In the rows, zero is written as 128.
Each row of numbers stands for one element and depends on some of the facts below. Use the named rows to name the rest.

There are 3 kinds of fact about the elements: drute, mogru, bufu.
dromos | drute loto babrin guti ramir liklogu paflufil | mogru 138 | bufu 694
dresim | drute nupir | mogru 570 | bufu 694
fureflir | mogru 570 | bufu 694
duple | mogru 570 | bufu 694
tibram | mogru 138 | bufu 881
klipu | mogru 138 | bufu 881
boplos | drute stokek seza klirul seflo grugu tamo bagepo dimi | mogru 226 | bufu 694
vustal | mogru 527 | bufu 694
datu | mogru 138 | bufu 694
neli | drute gatre golun tatrun distem | mogru 570 | bufu 694
vestum | mogru 570 | bufu 694
grosa | drute kleflu brupla trobrun vagul didum reklan skiber librak plige plede | mogru 138 | bufu 881
brutron | mogru 570 | bufu 694
dimi | mogru 138 | bufu 694
sedri | mogru 138 | bufu 881
doflos | mogru 527 | bufu 694
zini | drute replu didum gredruk | mogru 138 | bufu 694
driflen | mogru 570 | bufu 694
bregipon | drute tasti boflik lesis klebri librak | mogru 138 | bufu 881
bribu | mogru 570 | bufu 881
vusimor | mogru 570 | bufu 881
mifliflu | drute plefla bilom luze tratren bibom | mogru 226 | bufu 694
riran | mogru 570 | bufu 881
tifam | mogru 138 | bufu 694
gradek | mogru 226 | bufu 881
zifodrar | mogru 527 | bufu 694
siflun | drute tibram trebre zoflir | mogru 527 | bufu 694
suko | drute lokiskis mabu klebri | mogru 138 | bufu 694
nopek | mogru 138 | bufu 694
tedaskas | mogru 527 | bufu 694
vunon | mogru 226 | bufu 694
statis | mogru 138 | bufu 694
zopi | mogru 226 | bufu 881
pozum | mogru 570 | bufu 881
traplim | mogru 570 | bufu 694
skuvak | drute tasti trobrun gradek fureflir klebri vubur | mogru 226 | bufu 694
tamo | mogru 138 | bufu 694
vutro | drute gruvim librak kaguk | mogru 138 | bufu 881
grekaza | mogru 138 | bufu 881
mabu | mogru 527 | bufu 881
lokiskis | mogru 226 | bufu 694
dakem | drute boflik numim vestum stepom bopim foladras britro nopek | mogru 138 | bufu 881
luze | mogru 570 | bufu 881
plemer | drute gatre breva bagepo tiplar | mogru 138 | bufu 694
drinul | mogru 138 | bufu 694
vikles | mogru 226 | bufu 694
gikli | mogru 138 | bufu 694
luplo | mogru 570 | bufu 694
fidro | drute skegru fodrim flanas | mogru 226 | bufu 694
bramen | mogru 138 | bufu 694
brodror | mogru 570 | bufu 694
debrir | mogru 226 | bufu 694
bopim | mogru 570 | bufu 694
stepom | mogru 570 | bufu 694
tasti | mogru 527 | bufu 694
plefla | mogru 226 | bufu 694
stokek | mogru 138 | bufu 694
brobrabu | mogru 226 | bufu 694
stepan | drute ramir klebri flanas | mogru 138 | bufu 881
zosku | drute loto rograros retrem bilom momi sepla | mogru 570 | bufu 694
klenos | drute fakle boflik draru taris guti luze stase | mogru 570 | bufu 694
trobrun | mogru 570 | bufu 694
skoflis | mogru 570 | bufu 694
rograros | mogru 138 | bufu 694
klirul | mogru 226 | bufu 694
lesis | mogru 226 | bufu 881
pazosta | mogru 527 | bufu 881
nuda | drute lokiskis mesus librak | mogru 138 | bufu 881
plige | mogru 570 | bufu 694
vuvuk | drute vusimor vetrim fininen zemom | mogru 570 | bufu 694
zemom | mogru 226 | bufu 694
fakli | mogru 138 | bufu 694
bradu | drute kleflan trusuk retrem tamo liklogu teviklo rizun riran | mogru 226 | bufu 881
sibre | mogru 527 | bufu 694
tibri | drute dugur dustudal buste skiber godris brodror | mogru 226 | bufu 694
teviklo | mogru 138 | bufu 881
kleflu | mogru 226 | bufu 694
nupir | mogru 527 | bufu 881
stistimi | mogru 138 | bufu 694
gokles | mogru 226 | bufu 694
defluk | mogru 226 | bufu 881
babrin | mogru 570 | bufu 881
nurum | drute brutron zasogra pozum zopi vetrim seflo datu dedu sepla | mogru 138 | bufu 694
replu | mogru 226 | bufu 694
posik | mogru 138 | bufu 694
bilom | mogru 138 | bufu 881
skale | mogru 527 | bufu 881
kleflan | mogru 226 | bufu 881
guti | mogru 138 | bufu 694
fesis | mogru 226 | bufu 694
ramir | mogru 138 | bufu 694
braskezu | mogru 527 | bufu 881
teplilom | drute rograros trusuk zifodrar | mogru 527 | bufu 694
zasogra | mogru 138 | bufu 694
kaguk | mogru 570 | bufu 694
trebre | mogru 138 | bufu 694
draru | mogru 570 | bufu 694
klebri | mogru 138 | bufu 694
distem | mogru 138 | bufu 881
relel | mogru 226 | bufu 881
bame | drute ragir mesus gistoklol | mogru 527 | bufu 694
tiplar | mogru 527 | bufu 881
griti | mogru 226 | bufu 694
steze | mogru 570 | bufu 694
naberal | mogru 570 | bufu 881
stakis | drute mabu grugu troklar | mogru 527 | bufu 881
zoflir | mogru 226 | bufu 694
mesus | mogru 226 | bufu 694
godris | mogru 226 | bufu 694
gredruk | mogru 138 | bufu 694
stutrek | mogru 527 | bufu 881
gupem | drute stistimi posik gratas | mogru 138 | bufu 881
trusuk | mogru 226 | bufu 694
vutri | drute liklogu davo pazosta | mogru 138 | bufu 694
seflo | mogru 527 | bufu 881
pipa | drute replu trusuk tatrun skoflis | mogru 570 | bufu 881
flanas | mogru 138 | bufu 694
librak | mogru 138 | bufu 881
vagul | mogru 570 | bufu 694
fakle | mogru 226 | bufu 694
flituplom | mogru 138 | bufu 694
loto | mogru 570 | bufu 694
breva | mogru 138 | bufu 881
tatrun | mogru 138 | bufu 694
pubrum | mogru 226 | bufu 694
rizun | mogru 226 | bufu 694
skegru | mogru 527 | bufu 881
retrem | mogru 570 | bufu 881
dedu | mogru 527 | bufu 881
triplo | drute paflufil pazosta | mogru 570 | bufu 881
dugur | mogru 226 | bufu 694
liklogu | mogru 527 | bufu 881
stase | mogru 226 | bufu 881
davo | mogru 138 | bufu 881
flistak | mogru 138 | bufu 694
dreki | mogru 527 | bufu 881
boflik | mogru 138 | bufu 881
vubur | mogru 226 | bufu 881
dustudal | mogru 226 | bufu 694
taris | mogru 138 | bufu 694
brupla | mogru 138 | bufu 694
gupi | drute posik grugu gredruk zoflir liklogu | mogru 138 | bufu 694
klilo | drute braskezu vikles klipu trebre fliku vagul momi | mogru 570 | bufu 881
bagepo | mogru 226 | bufu 694
retum | mogru 527 | bufu 694
nistal | drute plosko lokiskis gikli flistak dimi tratren | mogru 527 | bufu 881
tagon | drute gokles vusimor flesta klirul dimi liklogu stapa | mogru 570 | bufu 694
bretivos | mogru 226 | bufu 694
fodrim | mogru 138 | bufu 881
flesta | mogru 226 | bufu 694
britro | mogru 527 | bufu 694
grugu | mogru 226 | bufu 694
gratas | mogru 570 | bufu 694
vetal | drute vunon pazosta | mogru 226 | bufu 694
fininen | mogru 226 | bufu 694
flogrimam | drute kleflan bramen retrem lepli steze buste driflen skale | mogru 570 | bufu 881
skagun | mogru 527 | bufu 881
momi | mogru 138 | bufu 881
stapa | mogru 138 | bufu 881
gruvim | mogru 570 | bufu 694
plede | mogru 138 | bufu 881
lodakul | drute rograros mostas defluk | mogru 138 | bufu 881
seza | mogru 570 | bufu 881
mokin | mogru 527 | bufu 881
futu | mogru 570 | bufu 694
sepla | mogru 138 | bufu 694
tages | drute draru grugu flanas | mogru 138 | bufu 881
vetrim | mogru 226 | bufu 694
buste | mogru 570 | bufu 881
bibom | mogru 527 | bufu 694
tratren | mogru 138 | bufu 694
fliku | mogru 527 | bufu 694
reklan | mogru 527 | bufu 694
gistoklol | mogru 527 | bufu 881
triman | mogru 138 | bufu 881
mostas | mogru 226 | bufu 694
kapesken | drute brobrabu fininen skagun stase | mogru 570 | bufu 881
trezik | mogru 527 | bufu 694
ragir | mogru 527 | bufu 694
numim | mogru 527 | bufu 881
lepli | mogru 570 | bufu 694
vedrufol | mogru 527 | bufu 694
tinus | drute luze naberal vunon vedrufol | mogru 226 | bufu 694
leflal | drute flituplom plosko fodrim skiber stapa | mogru 570 | bufu 694
staki | drute stutrek fininen mokin traplim gratas | mogru 570 | bufu 694
plosko | mogru 138 | bufu 694
tusti | drute sedri defluk naberal stase | mogru 527 | bufu 694
troklar | mogru 570 | bufu 694
drafle | drute stutrek duple trusuk retrem retum | mogru 226 | bufu 694
tuflin | drute stutrek bretivos flesta fakli guti godris | mogru 527 | bufu 881
rifes | drute tibram mabu pubrum sibre mostas breva doflos | mogru 226 | bufu 694
foladras | mogru 527 | bufu 694
skiber | mogru 226 | bufu 694
didum | mogru 138 | bufu 694
skevin | drute seza bopim plige | mogru 138 | bufu 694
gatre | mogru 138 | bufu 694
golun | mogru 226 | bufu 694
giki | drute luplo trezik | mogru 570 | bufu 694
poflo | drute braskezu duple | mogru 527 | bufu 881
tavum | drute brutron bretivos ramir | mogru 527 | bufu 694
paflufil | mogru 138 | bufu 694
defli | drute vustal tatrun grugu debrir griti drinul | mogru 138 | bufu 881
mefik | drute statis fesis nupir grekaza | mogru 570 | bufu 881

Some rows with their names:
[111 132 129 109 136 123 109 142 150 151 152 131 135 154 167 124 159 121
 124 137 122 134 154 124 166 161]: gratas
[110 135 115 141 102 115  85 132 139 144 129 143 135 145 152 123 147 115
 138 145  97 138 148 121 190 171]: staki
[118 168 135 137 143 138 146 108 124  99 146 132 115 155 151 135 156 102
 130  99  97 130 114 158 102 142]: klebri
[141 161 111 133  67 146 139 108  74 121  74 113 120 132  90 126  61 119
 119 113  84 155 127 151 117  90]: bregipon
[112 142 120 150  93 124  92 140 138 149 133 143 135 147 149 123 149 111
 144 137 105 138 150 125 195 163]: giki
[111 132 130 111 133 126 112 145 149 153 153 132 134 155 164 123 157 120
 124 132 125 134 154 125 169 158]: luplo
[150 157 115 153  79 115 130 122  98 110  85  99 119 128  89 130  47 118
 129 138 116 161 112 151 114 133]: tages
[144 155 122  92 116 126 149 123  99 118  93  97 126 135 126 127  44 129
 109 128 123 146 129 140  69  86]: breva
[124 117 138 178  96 135  91 121 140 114 133 147 135 107  94 129 175 163
 178 114 134 109 121 118 136 163]: rifes
[154  99 127 127 140 134 167 138  98 161 123 108 121  92  88 124 135 114
  93 154 122 136 119 118 149  79]: mabu
[110 126 130 104 132 123 115 145 148 151 149 133 136 163 171 121 152 123
 126 128 122 135 145 121 177 153]: duple
[121 100 142 131 142 136 111 122 155 115 147 141 133 118 111 130 174 174
 151 108 161 105 125 119 112 156]: dustudal
[142 156 109 118  82 117 129 112  84 111  66 112 129 132 116 125  31 124
 126 132  98 150 116 134  99  88]: lodakul
[126 111 136 152 181 124 156 129 132 135 163 145 121 106 147 132 205  91
 119 141 110 108 102 116 157 116]: zifodrar
[143 151 122  90 116 128 151 121  98 118  92  99 125 137 126 127  42 129
 106 125 125 147 129 141  69  85]: plede
[143 148 120  91 120 125 150 120 101 116  93  98 123 139 119 128  46 130
 103 127 125 150 125 143  76  97]: fodrim
[121 177 136 137 145 123 136 119 131  96 144 129 123 144 171 136 128 102
 142 115 110 122 120 148  74 133]: dimi

Which element is each row?
No name comes twice in this set of rows, the named rows included.
[145 162 111 131  78 119 128 118  91 112  72 108 126 126 109 128  29 121
 128 135 111 151 123 140  93  97] => gupem
[119  92 131 155 107 123 103 120 143 107 116 155 139 130 112 125 145 169
 173 103 145 110  93 108 163 151] => drafle
[119 173 133 128 150 122 134 111 131  94 140 131 122 144 170 136 133 104
 134 116 107 123 120 147  75 137] => taris
[122 191 127 172 106 119 115 113 117  93 123 138 125 133 159 136 123  94
 164 121  82 125 115 145  99 137] => plemer
[150  95 112 148 111 124 150 130  88 153  91 126 124  90  85 123 105 110
 107 158 109 137 106 108 179  73] => poflo
[120 169 128 135 147 126 141 121 140  94 137 137 120 147 167 140 104  99
 133 110 136 120 122 153  83 131] => paflufil
[113 135 133 118 130 125 112 149 151 154 158 128 134 156 161 123 162 119
 129 133 124 136 153 127 171 164] => troklar
[128 191 129 198  99 113 121 132 132  92 128 135 123 135 151 139 100  87
 173 123 117 129 109 151 112 150] => gupi
[120 162 133 141 155 120 139 111 137  91 148 127 115 152 153 138 145 103
 130 113 113 132 108 156  98 164] => flanas
[131 129 129 200 136 122 133 129 121 133 147 153 121  88 128 134 198  78
 145 151  91 111 106 118 175 124] => siflun
[121 188 126 170 105 122 115 110 117  94 121 141 124 133 156 136 124  94
 160 120  82 125 117 146 100 137] => skevin
[118 155 128 133 157 123 144 111 139  90 140 134 115 156 156 139 129 103
 124 107 123 129 108 156 101 154] => ramir
[142 151 118  85 121 124 145 118  99 116  91 100 125 136 125 127  41 131
 103 130 122 146 130 140  64  89] => sedri
[121 108 147 139 129 150 115 122 145 122 152 141 133 117 104 129 190 170
 156  99 147 105 130 124 117 147] => lokiskis
[112 128 130 117 135 122 109 143 153 150 157 128 132 154 157 124 163 121
 123 137 125 138 153 129 171 174] => draru

The same elements again, as new rows of numbers:
Some elements and their rows:
[ 97 146 184 142 125 142 136 119 151 106 137 130 131 126 134 142 131 160
 128 121 137 197 121 137 128 162 109 109 126 147 154]: statis
[140 141 122 142  76 161 131 136 154  81 127 155 172 148 153 139 140  96
 104 115  54 115 120  84 101 171 106 107 135  95 166]: breva
[ 99 148 185 141 132 142 137 117 157 108 133 126 138 129 135 141 135 162
 129 118 136 196 122 135 132 159 108 116 128 144 157]: drinul
[ 96 145 184 143 125 144 135 116 150 107 136 128 132 126 133 142 131 161
 129 120 136 199 122 137 129 160 109 109 124 145 155]: nopek
[ 94 122 161 119 125  92 128 111 151 169 107 127 110 133 132 148 159 126
 113 165 181 129 146 150 119 113 164 130 121 168  89]: vetrim
[ 97 118 165 122 127  97 129 116 151 172  99 124 115 138 132 147 162 125
 112 158 179 132 145 149 125 110 164 137 122 165  89]: gokles
[ 95 128 155 112 122  83 129 107 154 167 118 131 103 127 131 149 153 128
 115 173 183 127 149 149 105 118 161 116 127 172  90]: fininen
[169 121  65  81  98 167 111 154  89 144 133 190 169 137 124 117 143 101
  99 137  76 101 128  81 121  98  90 135 156 101 115]: gistoklol
[182 116  60  55 109 161 132 121  89 125 143 155 124 111 128  90  84 107
  97  99  69  56 107  86 144  80 123 138 163  90 133]: poflo
[129 130 132  84 150 153 120 137  89 168 149 165 129 115 120 119 135 171
 122 141 161 174 134 134 156  75  92 143 148 148 110]: zifodrar
[130 129 128  78 155 147 117 136  93 170 142 162 134 116 105 120 136 166
 124 142 159 182 132 132 149  87  91 139 150 148 107]: tedaskas
[130 128 129  76 156 148 118 136  95 169 141 162 135 116 105 121 137 166
 124 143 161 179 131 129 150  91  91 141 150 149 107]: sibre
[170 127  50 188 121 120 112 177 107 109 142 135 157 147 135 125 141  85
 160 145  89  66 149 111 100 138 109 131 113  84 129]: pozum
[144 117 111 145 188  93 132 137 107 114 150  72  80  95  98 105  74 153
 180 112 170  95 121 166 144 142 143 138 116 130 134]: dresim
[176 125  45 177 115 107 111 177 106 109 147 137 148 142 126 126 131  83
 162 152  91  69 147 113  84 149 109 111 116  87 124]: luze
[172 125  55 193 121 124 115 181 105 111 141 134 157 149 140 124 142  87
 158 140  89  63 150 113 107 131 112 135 112  81 130]: riran
[139 120 115 164 180 102 140 133 100 116 162  75  70  97 127 103  72 158
 177 107 166  94 129 172 157 105 147 142 108 123 140]: zosku

Which element is each row?
No name comes twice in this set of rows, the named rows included.
[ 82 109 172 124 121 114 119 124 135 167  98 129 114 130 120 151 161 122
 109 160 182 120 131 146 130 127 166 148 112 176  86] => mesus
[137 139 121 147  70 164 129 135 147  81 127 154 169 149 153 140 139  95
 104 115  51 121 118  86 101 167 107 105 130  97 163] => plede
[108 141 172 110 139 131 152  80 153  90 138  90  91 103 127 117  73 162
 129  81 125 162  98 142 145 150 142 109 132 135 168] => nurum
[ 97 141 190 144 127 149 135 123 150 105 133 129 135 127 133 143 133 161
 126 118 137 191 118 135 135 162 108 117 124 147 157] => didum
[115 101 156  81 127  74 142  91 145 155 101  89  65 107 110 127  94 124
 114 126 173  97 115 155 125 124 196 113 132 162  97] => tinus
[ 94 119 169 129 124 102 130 117 147 172 101 126 114 138 138 148 164 127
 111 157 179 128 146 150 130 103 166 140 120 164  92] => rizun
[113 124 124 151  63 189 114 140 122  76 121 157 166 140 132 140 137  87
 101 114  50 111  97  83 110 186 112 124 111 108 157] => librak
[175 128  62  78 105 160 115 150  98 144 134 187 172 139 127 116 145 102
 101 138  77 104 132  80 120  95  89 134 161  96 116] => seflo
[141 142 122 146  73 161 133 134 153  82 128 155 170 149 157 138 141  97
 104 116  53 118 121  86 101 166 107 106 134  94 165] => distem
[105 110 162  85 150  92 142  86 155 150  96  87  83 108 115 124 111 128
 111 121 176  80 115 147 145 121 195 152 130 161 108] => rifes
[124 151  80 122  98 159 134  55 144  71 116  97 131 137 140 105  89  79
 114  67  20 114  95  87 125 137 150 118 115  75 170] => stepan
[169 133  59  85  93 162 118 142  92 143 150 192 157 137 142 113 138 107
  99 140  76 103 139  84 119  75  90 124 156  96 117] => stutrek
[ 81 110 146  97 138 108 129  68 131 152  95  83  75 111 110 122 108 114
 113 118 162  98 108 150 150 108 203 153 108 162  97] => skuvak

Now the same elements, written a new way:
Named rows:
[106 128  81 131  91 152 193 122 185 119 127 170 147 155  58 113 101 146
 162 109 165 138 159 170 172 147 128 170  72  96]: zosku
[155  98 126 119 158 111 149 120  92  97 128 107 164  95 152 156 127 147
 173 113 139 130 137  95 117 179 114  91  91 137]: fakle
[149  97 117 116 154 110 153 123  91  96 127 105 170 100 154 149 126 141
 175 114 144 130 140  93 114 179 110  95  91 135]: flesta
[155 125  92 164  99 173 157 114 154 111 144 152 134 134  90 128  93 129
 150 132 151  94 176 149 158 132 115 149  79 120]: duple
[119 108 159 145 140 145 127 161  82 115 140 135 111 124 129 122 149 110
 117 155 116 171 172 106 160 103 113 166 131 152]: didum
[151 182 161 120 128 102 148 109 193 105  95 128  75  85  84 166 207 185
 152  99 171 172 107 114 161 115 155 114 128 106]: tusti
[151  98 125 118 159 114 145 122  89  99 130 105 164  97 153 159 127 142
 172 119 144 130 142  97 117 184 118  95  92 133]: fesis
[ 82 149  96  71 110 114 167 141 191  96  95 148 128 138 106 138 223 167
 163 143 194 134 166 134 160 118 142 158 133  45]: teplilom
[124 114 157 143 136 137 128 148  80 111 129 130 114 117 132 121 137 104
 113 139 120 175 171  93 161  94 106 170 138 159]: posik
[132 111 159 145 129 129 144 160  95 113 133 143 120 116 123  96 152 122
 125 134 102 176 156  97 159  94  90 160 129 169]: guti
[ 67 129 122 108 126 103 151 121  71  99 102 118  97 121 125 126  95  54
 108  98 171 215 147  90 158  85 136 200 172 145]: gupi
[172 136 106 174 103 169 152 102 150 111 143 145 120 119  86 138  79 128
 144 119 148 104 164 141 154 128 119 141  82 134]: gratas
[123 111 136 105 161  95 167 118 112 109 117 110 151  98 115 164 133 158
 178  86 153 184 106 117 134 200 149  98  86 129]: mifliflu
[121 114 157 144 138 139 128 152  79 111 134 131 107 118 130 124 141 103
 114 144 121 174 169  98 157  98 113 168 137 156]: dimi
[128 109 160 146 138 138 130 158  87 113 135 139 115 119 129 116 148 117
 120 145 110 174 167  99 162  96 103 164 130 159]: zasogra
[114 178 102  95  99 104  98 110 179 157 100 111 102 153 165  80 164 113
  94 144 153  70 103 112  58  97 131  85 191  92]: liklogu
[ 52 123 163 113 144 125  86 167 117 189 144 138 106 173 121 114 133 108
  77 148  77 175  70 188 126 132 179 144 170 129]: grosa

Name these rows:
No name comes twice in this set of rows, the named rows included.
[ 55 140 151  98 133 103  85 113 108 172  93 116 137 164 146 133  81  85
  60 105 104 169  86 142 132  89 152 191 208 129] => defli
[ 65 132 122 121 112 113 186 152  87 131 130 131  60 139 102  31 134  53
 120 123 180 240 151  79 118 127 127 130 137 169] => vutri
[143 127 158 112 161  99  95 100 137 179 107  94 192 132 164 140 105 172
 119  98  86 111  67 125  80 188 129  70 126 140] => stase
[117 109 153 140 135 140 132 155  83 112 133 134 118 124 131 113 144 108
 117 147 120 171 177  97 160  97 103 171 135 154] => tamo
[126  92  93  83 141  62 183 127 100  69 121 127 166  81 138 159 107 137
 193  62 134 152  73 119 129 147 120 120 114 136] => fidro
[161 127  92 169 102 173 151 108 145 108 145 146 123 130  92 135  82 120
 145 131 154  94 174 144 151 129 119 146  83 124] => skoflis
[ 37 110  83  49 134  86 145 119 143 175  91 110 219 188 160  93 107 132
 133 107 141 124  97 145  74 201 138 113 137  81] => bradu
[113 109 120  94 151 106 101 117 123 170 115  99 201 154 181 121 105 143
 121 122 102  87  94 133  66 187 126  81 131 117] => kleflan
[142 100 115 114 157 113 144 114  82  94 124  97 162  99 161 164 116 125
 166 114 159 129 146  90 114 178 121 100 102 129] => zoflir
[105 177 123  77 100  79 124 120 222 159  87 139 124 146 124  95 184 171
 116 103 119 109  51 149  99  96 139 106 178  91] => tuflin
[149 151 118 161 104 147 171  92 174 119 124 151 113 116  52 146  78 144
 151  82 158 156 127 157 172 139 143 151  79 133] => vuvuk

